Here is a tiny trained network, its code and every weight. The questions are about switching its units off for an input and a target symbol, where a switched-off unit gives its printed mean instead of its output.

import numpy as np


def w(rows, s, z=0):
    codes = np.array(rows[::2]) - 128.0
    scale = np.full(codes.shape[1], s)
    scale[-1] = z or s
    return codes * scale


def norm(h):
    return h / np.sqrt((h * h).mean(-1, keepdims=True) + 1e-5)


def softmax(a):
    e = np.exp(a - a.max(-1, keepdims=True))
    return e / e.sum(-1, keepdims=True)


def log_softmax(a):
    a = a - a.max(-1, keepdims=True)
    return a - np.log(np.exp(a).sum(-1, keepdims=True))


def net(x, mask):
    ids = ['ΦΩδεζηθξπψ'.index(c) for c in x.split()]
    T = len(ids)
    res = E[ids] + P[:T]
    u = 0
    for l in range(2):
        r = norm(res)
        for j in range(3):
            rows = slice(3 * j, 3 * j + 3)
            q, k, v = (r @ M[l][rows].T for M in (Q, K, V))
            z = softmax(np.where(np.tri(T) > 0, q @ k.T / 3**0.5, -1e9)) @ v
            o = O[l][rows]
            res = res + np.where(mask[u + j], z, o[:, -1]) @ o[:, :-1]
        u += 3
    return log_softmax(norm(res)[-1] @ U[:, :-1].T + U[:, -1])


Q, K, V, O = {}, {}, {}, {}
E = w([
[83,75,150,57,179,113,119],'Φ',
[81,192,138,43,90,112,104],'Ω',
[121,139,121,87,177,176,139],'δ',
[160,112,194,156,72,131,197],'ε',
[102,101,31,137,158,69,94],'ζ',
[83,94,149,92,228,116,202],'η',
[54,231,109,254,72,96,168],'θ',
[74,74,119,75,156,170,144],'ξ',
[108,116,184,115,199,92,97],'π',
[119,93,124,50,185,145,78],'ψ',
],0.022)
P = w([
[60,42,182,106,229,189,110],'0',
[73,55,162,96,202,175,111],'1',
[73,65,161,101,180,163,111],'2',
[76,67,142,102,164,160,118],'3',
[79,83,147,107,156,140,136],'4',
[86,92,139,105,148,120,146],'5',
[92,102,133,107,132,111,153],'6',
[91,105,133,111,122,88,177],'7',
[98,111,128,109,111,74,191],'8',
[99,125,125,110,105,60,204],'9',
[108,135,113,109,105,32,214],'10',
[101,151,100,112,91,22,225],'11',
[114,169,91,101,103,1,226],'12',
],0.0092)
Q[0] = w([
[35,77,93,136,216,92,147],'0.h1',
[160,144,112,181,142,123,175],'0.h1',
[251,204,107,207,63,209,95],'0.h1',
[87,108,167,103,131,102,206],'0.h2',
[57,71,82,34,124,64,207],'0.h2',
[44,120,173,40,152,48,183],'0.h2',
[151,96,143,110,146,125,156],'0.h3',
[72,76,109,134,225,89,185],'0.h3',
[237,190,149,118,8,159,28],'0.h3',
],0.013)
K[0] = w([
[33,216,57,184,137,110,124],'0.h1',
[111,107,132,142,140,119,226],'0.h1',
[164,43,207,114,224,211,119],'0.h1',
[219,106,127,90,9,73,179],'0.h2',
[192,157,40,123,41,90,131],'0.h2',
[154,212,62,151,28,14,147],'0.h2',
[155,145,114,162,108,194,186],'0.h3',
[130,169,91,252,5,45,95],'0.h3',
[128,16,199,123,235,205,81],'0.h3',
],0.011)
V[0] = w([
[105,49,127,130,135,111,43],'0.h1',
[129,182,233,98,100,248,137],'0.h1',
[120,177,129,57,68,121,101],'0.h1',
[151,157,48,93,180,132,116],'0.h2',
[125,212,116,79,138,25,78],'0.h2',
[152,129,178,182,206,125,100],'0.h2',
[66,161,62,135,149,78,66],'0.h3',
[109,125,69,135,112,146,114],'0.h3',
[158,53,63,108,147,66,101],'0.h3',
],0.011)
O[0] = w([
[168,112,82,67,99,81,100,135],'0.h1',
[161,219,172,142,142,147,168,109],'0.h1',
[124,154,140,80,179,136,137,236],'0.h1',
[109,113,149,189,136,192,136,61],'0.h2',
[144,149,205,141,152,112,132,243],'0.h2',
[154,105,113,204,120,91,91,3],'0.h2',
[55,124,205,96,112,126,94,192],'0.h3',
[74,117,130,86,116,150,109,106],'0.h3',
[113,8,190,132,159,152,160,70],'0.h3',
],0.014,0.005)
Q[1] = w([
[131,110,176,137,139,206,122],'1.h1',
[148,147,90,165,107,171,65],'1.h1',
[149,154,118,104,172,105,254],'1.h1',
[109,140,135,86,73,149,55],'1.h2',
[106,153,151,152,67,73,169],'1.h2',
[122,115,95,192,85,149,118],'1.h2',
[110,137,157,114,161,179,72],'1.h3',
[155,104,131,107,128,115,122],'1.h3',
[64,114,103,185,147,100,137],'1.h3',
],0.019)
K[1] = w([
[185,151,148,89,223,205,140],'1.h1',
[202,106,80,155,112,191,89],'1.h1',
[83,171,126,154,99,94,188],'1.h1',
[25,158,79,116,120,122,8],'1.h2',
[127,154,174,221,69,84,141],'1.h2',
[149,92,90,199,75,154,155],'1.h2',
[100,146,161,52,192,133,123],'1.h3',
[174,122,146,80,120,78,224],'1.h3',
[6,109,20,205,151,76,79],'1.h3',
],0.015)
V[1] = w([
[81,165,146,125,133,162,84],'1.h1',
[226,158,145,156,88,171,197],'1.h1',
[191,113,182,82,10,118,186],'1.h1',
[236,110,128,153,87,112,208],'1.h2',
[59,180,138,138,60,62,88],'1.h2',
[90,120,127,92,164,57,114],'1.h2',
[133,188,100,182,133,137,88],'1.h3',
[170,146,144,77,111,73,195],'1.h3',
[64,194,111,115,186,91,135],'1.h3',
],0.012)
O[1] = w([
[27,164,204,96,123,105,129,163],'1.h1',
[105,54,50,162,126,108,53,83],'1.h1',
[192,52,11,54,191,58,116,122],'1.h1',
[72,77,160,38,204,150,111,28],'1.h2',
[153,55,154,150,66,185,136,167],'1.h2',
[128,130,127,163,92,133,230,219],'1.h2',
[89,79,143,45,201,66,145,89],'1.h3',
[72,205,51,228,107,103,160,216],'1.h3',
[88,105,125,149,9,77,254,254],'1.h3',
],0.0079,0.0078)
U = w([
[104,200,186,77,119,84,196,135],'Φ',
[78,41,173,99,104,123,117,163],'Ω',
[122,104,128,239,181,172,197,33],'δ',
[255,87,189,97,99,117,194,1],'ε',
[139,162,130,244,7,157,100,200],'ζ',
[153,132,56,129,117,55,140,235],'η',
[192,146,167,118,114,165,92,132],'θ',
[133,134,103,98,97,249,150,57],'ξ',
[187,138,204,187,136,25,82,103],'π',
[93,178,131,158,144,169,47,158],'ψ',
],0.0081,0.0035)

Each question gives the input, a string of symbols that net reads in full, and the target symbol t.
The units are the heads (3 rows each of Q, K, V and O). Each row of codes is followed by its name. A weight is (code - 128) times the scale printed after its matrix; where a second scale follows, it is the last column's (O and U).
mask holds one flag per head, layer by layer. A switched-off head (its flag False) gives its mean, the last column of its rows in O, instead of its output. The means were averaged over made-up inputs and are rounded, as every weight is.
A unit's drop is (log p(t) with every unit on - log p(t) with that unit switched off) / (log p(t) with every unit on - log p(t) with every unit switched off).
The circuit of an input: a set's keep is (log p(t) with only the set's units on - log p(t) with every unit switched off) / (log p(t) with every unit on - log p(t) with every unit switched off). Starting from all 6 units, units are removed one at a time, each time the one whose removal leaves the highest keep (on an exact tie, the one counted first), for as long as the keep stays at least 0.8.
units of the circuit, in order: the units of the circuit, biggest drop first
unit that matters most: the unit with the biggest drop
heads that matter: for each layer, one digit per head in row order, 1 if its drop is at least 0.15 and else 0, layers parted by /
drop of u: that unit's drop, to one decimal
input η Ω δ η Ω π η δ η η ζ η, target Ω: unit that matters most	0.h1
input θ ζ η Ω, target ζ: heads that matter	000 / 011
input ζ Ω η η Φ ε ξ, target η: heads that matter	000 / 000
input Φ Φ η θ η ψ, target ζ: units of the circuit, in order	[1.h2; 0.h3]
input η η Φ Φ Φ, target ε: heads that matter	111 / 101
input η η δ Ω ζ Φ Ω θ η η ξ Ω ε, target ζ: units of the circuit, in order	[0.h2; 1.h3; 1.h2]
input π η π π, target π: units of the circuit, in order	[0.h2; 1.h3]
input Ω ζ δ, target Ω: heads that matter	101 / 000
input ζ ε ψ, target η: heads that matter	101 / 000
input Ω ξ θ Ω Φ, target ζ: units of the circuit, in order	[1.h2; 0.h3]
input η ζ η, target Ω: heads that matter	100 / 000
input η η Φ ζ ξ π δ Φ ε, target η: heads that matter	000 / 100
input Φ η η η η Ω ζ δ η ε, target η: units of the circuit, in order	[1.h1; 0.h2]
input Φ η η ε ψ, target η: heads that matter	000 / 000
input θ η Ω ε η ξ, target ζ: heads that matter	000 / 010
input η Ω Ω ζ ξ Ω ε Φ ζ π θ δ, target ζ: heads that matter	101 / 010
input η Φ Φ η Ω Φ η ζ η Ω Φ ε Φ, target η: units of the circuit, in order	[1.h1]
input η η Φ, target ε: drop of 1.h2	0.1
input η ξ ξ, target ξ: drop of 0.h3	0.4
input η δ η δ, target ψ: drop of 0.h1	0.3
